Below is a small trained network, with its code and all its weights. Each question gives an input and a class and asks what happens when units are switched off, that is, made to give their printed mean instead of their output.

import numpy as np


def w(rows, s, z=0):
    codes = np.array(rows[::2]) - 128.0
    scale = np.full(codes.shape[1], s)
    scale[-1] = z or s
    return codes * scale


def norm(h):
    return h / np.sqrt((h * h).mean(-1, keepdims=True) + 1e-5)


def f(y):
    return y / 2 * (1 + np.tanh(0.7978845608 * (y + 0.044715 * y**3)))


def log_softmax(a):
    a = a - a.max(-1, keepdims=True)
    return a - np.log(np.exp(a).sum(-1, keepdims=True))


def net(x, mask):
    res = np.array(x, float).reshape(1, 2) / 4 @ E
    u = 0
    for l in range(2):
        y = f(norm(res) @ A[l][:, :-1].T + A[l][:, -1])
        res = res + np.where(mask[u : u + 9], y, B[l][:, -1]) @ B[l][:, :-1]
        u += 9
    return log_softmax(norm(res)[-1] @ U[:, :-1].T + U[:, -1])


A, B = {}, {}
E = w([
[49,112,5,101,131,41,139,99],'x0',
[58,1,155,73,161,164,237,175],'x1',
],0.00087)
A[0] = w([
[128,127,128,129,129,128,129,127,127],'L0N0',
[108,162,22,139,91,35,105,82,7],'L0N1',
[132,123,150,125,104,152,140,140,35],'L0N2',
[128,129,128,128,132,126,129,127,131],'L0N3',
[109,7,148,108,149,146,251,156,107],'L0N4',
[109,160,37,137,94,47,107,78,26],'L0N5',
[126,91,140,128,131,135,166,136,66],'L0N6',
[118,163,13,145,102,32,101,88,62],'L0N7',
[193,190,157,160,116,137,64,107,179],'L0N8',
],0.0029,0.0011)
B[0] = w([
[128,128,129,127,127,127,128,127,128],'L0N0',
[66,193,111,45,226,155,81,139,200],'L0N1',
[140,175,131,127,135,127,106,110,118],'L0N2',
[129,124,128,132,132,128,125,126,129],'L0N3',
[45,92,186,108,26,210,2,165,253],'L0N4',
[58,186,114,22,243,164,78,141,186],'L0N5',
[140,177,143,156,112,140,52,108,130],'L0N6',
[48,173,107,28,210,156,85,144,216],'L0N7',
[147,23,143,176,65,100,239,132,210],'L0N8',
],0.0019,0.0026)
A[1] = w([
[131,129,112,146,102,107,108,117,67],'L1N0',
[163,188,74,112,195,68,183,98,50],'L1N1',
[134,131,140,131,133,141,112,133,132],'L1N2',
[82,4,78,97,101,112,142,142,151],'L1N3',
[83,150,63,74,155,129,57,127,126],'L1N4',
[132,138,140,135,125,140,101,129,130],'L1N5',
[202,105,161,176,90,133,198,130,98],'L1N6',
[168,114,152,149,116,139,145,133,10],'L1N7',
[155,182,75,132,172,66,162,97,2],'L1N8',
],0.0032,0.00082)
B[1] = w([
[145,134,154,114,142,151,171,138,109],'L1N0',
[70,72,175,122,74,189,69,162,144],'L1N1',
[108,123,109,112,123,121,128,125,138],'L1N2',
[218,143,218,218,53,165,87,132,188],'L1N3',
[252,128,130,208,124,82,226,101,252],'L1N4',
[102,118,115,108,132,127,139,135,140],'L1N5',
[128,150,21,131,182,37,178,85,213],'L1N6',
[105,124,78,113,154,90,148,129,128],'L1N7',
[70,80,173,105,94,192,95,166,118],'L1N8',
],0.0024,0.0019)
U = w([
[209,112,81,203,118,28,249,82,20],'0',
[103,51,235,144,2,212,86,160,254],'1',
[77,206,90,33,225,136,96,124,81],'2',
],0.0076,0.00071)

Each question gives the input, the list of numbers given to net, and the class t.
The units are the neurons (one row each of A and B). Each row of codes is followed by its name. A weight is (code - 128) times the scale printed after its matrix; where a second scale follows, it is the last column's (A, B and U).
mask holds one flag per neuron, layer by layer. A switched-off neuron (its flag False) gives its mean, the last column of its row in B, instead of its output. The means were averaged over made-up inputs and are rounded, as every weight is.
A unit's drop is (log p(t) with every unit on - log p(t) with that unit switched off) / (log p(t) with every unit on - log p(t) with every unit switched off).
The circuit of an input: a set's keep is (log p(t) with only the set's units on - log p(t) with every unit switched off) / (log p(t) with every unit on - log p(t) with every unit switched off). Starting from the 12 units with the biggest drops (on a tie, the unit counted first), units are removed one at a time, each time the one whose removal leaves the highest keep (on an exact tie, the one counted first), for as long as the keep stays at least 0.8.
circuit, biggest first: the units of the circuit, biggest drop first
k most important neurons: the k neurons with the biggest drops, biggest first
top k neurons in layer l: the k neurons of layer l with the biggest drops, biggest first
drop of u: that unit's drop, to one decimal
input [0,-8], class 1: circuit, biggest first	(L1N1; L0N4; L0N8; L1N8)
input [7,4], class 1: 2 most important neurons	(L1N6; L1N3)
input [0,-1], class 1: most important neuron	(L0N8)
input [-1,-8], class 1: top 2 neurons in layer 1	(L1N1; L1N8)
input [3,2], class 1: 2 most important neurons	(L1N6; L0N4)
input [-7,2], class 0: top 2 neurons in layer 0	(L0N7; L0N5)
input [-2,-6], class 0: top 2 neurons in layer 0	(L0N8; L0N1)
input [-8,2], class 0: 2 most important neurons	(L1N6; L0N7)
input [0,-2], class 1: top 2 neurons in layer 1	(L1N1; L1N6)
input [8,7], class 1: drop of L1N3	0.1
input [-3,-7], class 0: drop of L0N8	1.2
